Below are the code and all the weights of a small trained network. Each question names an input and a target symbol and asks about switching units off, where a switched-off unit gives its printed mean instead of its output.

import numpy as np


def w(rows, s, z=0):
    codes = np.array(rows[::2]) - 128.0
    scale = np.full(codes.shape[1], s)
    scale[-1] = z or s
    return codes * scale


def f(y):
    return y / 2 * (1 + np.tanh(0.7978845608 * (y + 0.044715 * y**3)))


def softmax(a):
    e = np.exp(a - a.max(-1, keepdims=True))
    return e / e.sum(-1, keepdims=True)


def log_softmax(a):
    a = a - a.max(-1, keepdims=True)
    return a - np.log(np.exp(a).sum(-1, keepdims=True))


def net(x, mask):
    ids = ['ΛΞΨβδπω'.index(c) for c in x.split()]
    T = len(ids)
    res = E[ids] + P[:T]
    u = 0
    for l in range(2):
        q, k, v = (res @ M[l].T for M in (Q, K, V))
        z = softmax(np.where(np.tri(T) > 0, q @ k.T / 3**0.5, -1e9)) @ v
        res = res + np.where(mask[u], z, O[l][:, -1]) @ O[l][:, :-1]
        u += 1
        y = f(res @ A[l][:, :-1].T + A[l][:, -1])
        res = res + np.where(mask[u : u + 8], y, B[l][:, -1]) @ B[l][:, :-1]
        u += 8
    return log_softmax(res[-1] @ U[:, :-1].T + U[:, -1])


Q, K, V, O, A, B = {}, {}, {}, {}, {}, {}
E = w([
[64,120,73,100],'Λ',
[61,120,70,105],'Ξ',
[80,149,74,120],'Ψ',
[118,193,51,154],'β',
[172,117,23,112],'δ',
[218,156,44,98],'π',
[138,132,1,145],'ω',
],0.019)
P = w([
[61,169,149,63],'0',
[174,1,218,123],'1',
[46,123,45,42],'2',
[224,45,159,140],'3',
[147,212,12,55],'4',
[187,112,106,196],'5',
],0.0079)
Q[0] = w([
[145,158,133,75],'L0H1',
[159,168,182,5],'L0H1',
[158,70,53,196],'L0H1',
],0.014)
K[0] = w([
[87,108,164,219],'L0H1',
[55,97,149,54],'L0H1',
[192,89,5,186],'L0H1',
],0.013)
V[0] = w([
[88,60,135,100],'L0H1',
[94,133,187,95],'L0H1',
[160,114,96,10],'L0H1',
],0.014)
O[0] = w([
[122,93,142,166,77],'L0H1',
[64,52,10,113,2],'L0H1',
[255,68,83,107,222],'L0H1',
],0.009,0.0089)
A[0] = w([
[108,118,131,2,186],'L0N1',
[186,101,245,251,68],'L0N2',
[9,114,177,128,206],'L0N3',
[181,139,24,38,59],'L0N4',
[158,52,137,196,223],'L0N5',
[148,184,124,82,4],'L0N6',
[115,135,24,114,199],'L0N7',
[168,224,103,165,174],'L0N8',
],0.0089,0.0029)
B[0] = w([
[149,188,172,76,155],'L0N1',
[168,43,156,124,153],'L0N2',
[198,115,114,147,127],'L0N3',
[78,209,196,209,250],'L0N4',
[8,168,115,255,141],'L0N5',
[55,50,98,168,167],'L0N6',
[93,231,50,109,193],'L0N7',
[95,95,122,80,253],'L0N8',
],0.0086,0.012)
Q[1] = w([
[254,176,103,121],'L1H1',
[69,206,222,100],'L1H1',
[117,49,207,87],'L1H1',
],0.0097)
K[1] = w([
[253,180,177,98],'L1H1',
[71,243,160,2],'L1H1',
[67,254,48,98],'L1H1',
],0.0056)
V[1] = w([
[65,124,35,71],'L1H1',
[166,227,46,150],'L1H1',
[253,72,161,121],'L1H1',
],0.0049)
O[1] = w([
[113,94,68,168,119],'L1H1',
[139,131,132,142,254],'L1H1',
[123,144,150,254,66],'L1H1',
],0.0095,0.0061)
A[1] = w([
[167,221,111,48,254],'L1N1',
[35,144,94,162,74],'L1N2',
[169,4,197,114,180],'L1N3',
[161,76,96,156,129],'L1N4',
[147,124,123,49,167],'L1N5',
[116,171,111,191,159],'L1N6',
[137,120,110,100,188],'L1N7',
[62,130,94,96,91],'L1N8',
],0.012,0.0044)
B[1] = w([
[194,115,91,55,250],'L1N1',
[105,62,208,152,166],'L1N2',
[79,254,61,220,141],'L1N3',
[29,233,123,155,129],'L1N4',
[197,171,91,130,153],'L1N5',
[118,109,153,10,172],'L1N6',
[184,179,94,55,141],'L1N7',
[93,101,205,209,166],'L1N8',
],0.0088,0.024)
U = w([
[179,120,48,67,226],'Λ',
[35,190,196,49,26],'Ξ',
[124,201,143,154,89],'Ψ',
[254,66,241,131,4],'β',
[62,159,63,125,103],'δ',
[92,248,32,174,83],'π',
[129,93,126,131,131],'ω',
],0.0071,0.0032)

Each question gives the input, a string of symbols that net reads in full, and the target symbol t.
The units are the heads (3 rows each of Q, K, V and O) and the neurons (one row each of A and B). Each row of codes is followed by its name. A weight is (code - 128) times the scale printed after its matrix; where a second scale follows, it is the last column's (O, A, B and U).
mask holds one flag per unit, layer by layer, with each layer's heads first. A switched-off unit (its flag False) gives its mean, the last column of its rows in O or B, instead of its output. The means were averaged over made-up inputs and are rounded, as every weight is.
A unit's drop is (log p(t) with every unit on - log p(t) with that unit switched off) / (log p(t) with every unit on - log p(t) with every unit switched off).
The circuit of an input: a set's keep is (log p(t) with only the set's units on - log p(t) with every unit switched off) / (log p(t) with every unit on - log p(t) with every unit switched off). Starting from the 12 units with the biggest drops (on a tie, the unit counted first), units are removed one at a time, each time the one whose removal leaves the highest keep (on an exact tie, the one counted first), for as long as the keep stays at least 0.8.
units of the circuit, in order: the units of the circuit, biggest drop first
k most important neurons: the k neurons with the biggest drops, biggest first
k most important neurons of layer l: the k neurons of layer l with the biggest drops, biggest first
input Ξ Ξ ω ω Ψ Ξ, target π: 3 most important neurons => (L1N3, L0N7, L0N2)
input π π Λ Ξ, target β: units of the circuit, in order => (L0H1, L1H1)
input δ β δ Ξ, target Ψ: units of the circuit, in order => (L0H1, L1N1, L0N7, L1N3)
input Ξ β Ξ Ξ ω Λ, target π: 3 most important neurons => (L1N3, L0N7, L0N2)
input β π Λ β, target β: units of the circuit, in order => (L1H1, L0N7)
input β β π π π, target Ξ: units of the circuit, in order => (L0N4, L1N6)
input Λ β β β δ δ, target Ψ: 3 most important neurons => (L0N2, L0N7, L1N3)
input Λ δ δ ω ω, target Ξ: units of the circuit, in order => (L0N4, L1N6)
input Ξ Λ Ψ π β β, target β: units of the circuit, in order => (L0H1, L0N7)
input β Ξ ω Λ π Ξ, target β: most important neuron => (L0N4)
input Ψ Λ π Λ, target β: 2 most important neurons => (L0N8, L0N4)
input Ξ Ξ Λ ω Ξ, target Ξ: 4 most important neurons => (L0N4, L0N7, L1N6, L0N2)
input π β β, target Ξ: 2 most important neurons of layer 1 => (L1N6, L1N2)
input π β Λ Ψ Λ π, target β: units of the circuit, in order => (L0H1)
input Λ β ω ω β δ, target π: 3 most important neurons => (L0N2, L1N3, L0N7)
input ω β Ξ Ξ Ξ, target Ξ: 4 most important neurons of layer 0 => (L0N4, L0N7, L0N2, L0N8)
input Ξ Ξ ω β, target π: 2 most important neurons => (L1N3, L0N2)
input ω π Ψ ω β β, target π: 4 most important neurons => (L0N2, L1N3, L0N7, L0N4)
input β ω β Ξ, target π: 2 most important neurons of layer 1 => (L1N3, L1N1)
input δ ω Ξ Ψ, target π: 2 most important neurons => (L1N3, L0N7)
input δ Λ Ξ δ β Ξ, target Ψ: most important neuron => (L0N7)
input π Λ β δ Ξ Ψ, target Ψ: 3 most important neurons of layer 0 => (L0N7, L0N2, L0N6)
input Ξ ω Λ δ, target π: 3 most important neurons of layer 0 => (L0N2, L0N7, L0N1)
input Ψ β Ξ δ Λ Λ, target Ψ: 3 most important neurons => (L0N7, L1N3, L1N1)
input β β β ω, target π: 3 most important neurons of layer 0 => (L0N2, L0N7, L0N4)
input ω π β β β, target Ξ: 2 most important neurons => (L1N6, L0N6)
